Here is a tiny trained network, its code and every weight. The questions are about switching its units off for an input and a class, where a switched-off unit gives its printed mean instead of its output.

import numpy as np


def w(rows, s, z=0):
    codes = np.array(rows[::2]) - 128.0
    scale = np.full(codes.shape[1], s)
    scale[-1] = z or s
    return codes * scale


def f(y):
    return np.maximum(y, 0)


def log_softmax(a):
    a = a - a.max(-1, keepdims=True)
    return a - np.log(np.exp(a).sum(-1, keepdims=True))


def net(x, mask):
    res = np.array(x, float).reshape(1, 4) / 4 @ E
    y = f(res @ A[0][:, :-1].T + A[0][:, -1])
    res = res + np.where(mask, y, B[0][:, -1]) @ B[0][:, :-1]
    return log_softmax(res[-1] @ U[:, :-1].T + U[:, -1])


A, B = {}, {}
E = w([
[59,147,177,14,102,82,143,73,80,76,185],'x0',
[203,131,56,123,51,103,252,155,179,112,197],'x1',
[183,188,154,149,165,154,95,54,210,63,99],'x2',
[138,98,117,121,121,123,111,122,152,146,153],'x3',
],0.015)
A[0] = w([
[179,168,143,137,146,141,105,33,213,43,110,130],'n1',
[186,139,128,219,155,136,103,121,189,114,91,126],'n2',
[112,123,141,58,109,100,174,78,124,74,161,81],'n3',
[95,125,132,73,115,118,127,143,84,132,160,150],'n4',
[85,133,166,113,172,134,4,75,120,121,105,200],'n5',
[138,122,116,206,151,145,86,183,134,187,89,254],'n6',
[155,116,103,147,99,126,211,179,125,143,139,171],'n7',
[80,119,147,136,145,130,57,141,82,165,112,224],'n8',
],0.019,0.0081)
B[0] = w([
[173,188,127,149,144,142,73,90,196,22,132,238],'n1',
[150,106,115,153,77,172,164,91,179,169,42,222],'n2',
[114,179,140,45,112,180,102,109,128,137,184,196],'n3',
[52,114,122,111,130,140,184,109,133,181,93,182],'n4',
[53,107,146,171,122,80,192,111,56,4,93,255],'n5',
[224,94,130,135,153,130,83,144,3,159,128,223],'n6',
[166,144,106,181,142,91,163,185,175,162,179,208],'n7',
[95,70,114,72,165,147,7,125,153,175,114,214],'n8',
],0.023,0.041)
U = w([
[183,55,145,139,182,115,76,155,6,190,102,255],'0',
[221,90,164,197,117,166,84,72,87,70,23,103],'1',
[57,66,165,68,151,106,124,110,125,157,81,122],'2',
[107,160,200,121,138,92,114,75,144,18,120,66],'3',
[243,80,133,210,109,32,205,245,91,164,150,185],'4',
[254,161,77,212,115,179,128,115,243,157,96,156],'5',
[151,170,131,98,94,161,220,148,128,215,202,51],'6',
[214,217,167,76,97,165,82,114,203,73,200,135],'7',
],0.0079,0.0027)

Each question gives the input, the list of numbers given to net, and the class t.
The units are the neurons (one row each of A and B). Each row of codes is followed by its name. A weight is (code - 128) times the scale printed after its matrix; where a second scale follows, it is the last column's (A, B and U).
mask holds one flag per neuron, in row order. A switched-off neuron (its flag False) gives its mean, the last column of its row in B, instead of its output. The means were averaged over made-up inputs and are rounded, as every weight is.
A unit's drop is (log p(t) with every unit on - log p(t) with that unit switched off) / (log p(t) with every unit on - log p(t) with every unit switched off).
unit that matters most: the unit with the biggest drop
k most important neurons: the k neurons with the biggest drops, biggest first
drop when u is switched off: that unit's drop, to one decimal
input [0,-2,-3,6], class 0: unit that matters most	n1
input [-4,-7,-1,-2], class 0: 3 most important neurons	n1, n6, n8
input [1,-2,7,-5], class 3: 2 most important neurons	n6, n1
input [8,1,-5,5], class 6: 2 most important neurons	n5, n3
input [1,-3,6,-6], class 3: 2 most important neurons	n6, n5
input [8,6,-1,8], class 6: 2 most important neurons	n1, n4
input [0,4,0,-7], class 4: 2 most important neurons	n1, n2
input [0,1,-4,0], class 4: 2 most important neurons	n1, n3
input [1,-1,-8,5], class 2: 2 most important neurons	n6, n4
input [-6,-2,-1,-5], class 0: 2 most important neurons	n1, n6
input [-6,0,0,-6], class 0: 2 most important neurons	n6, n1
input [1,-7,-6,-5], class 2: 2 most important neurons	n4, n5
input [2,-5,-1,1], class 2: 2 most important neurons	n1, n8
input [-1,-7,-5,5], class 0: unit that matters most	n6
input [8,2,-6,-2], class 6: drop when n4 is switched off	0.0
input [0,4,8,5], class 5: drop when n2 is switched off	1.0
input [4,5,-4,-4], class 6: drop when n1 is switched off	0.1
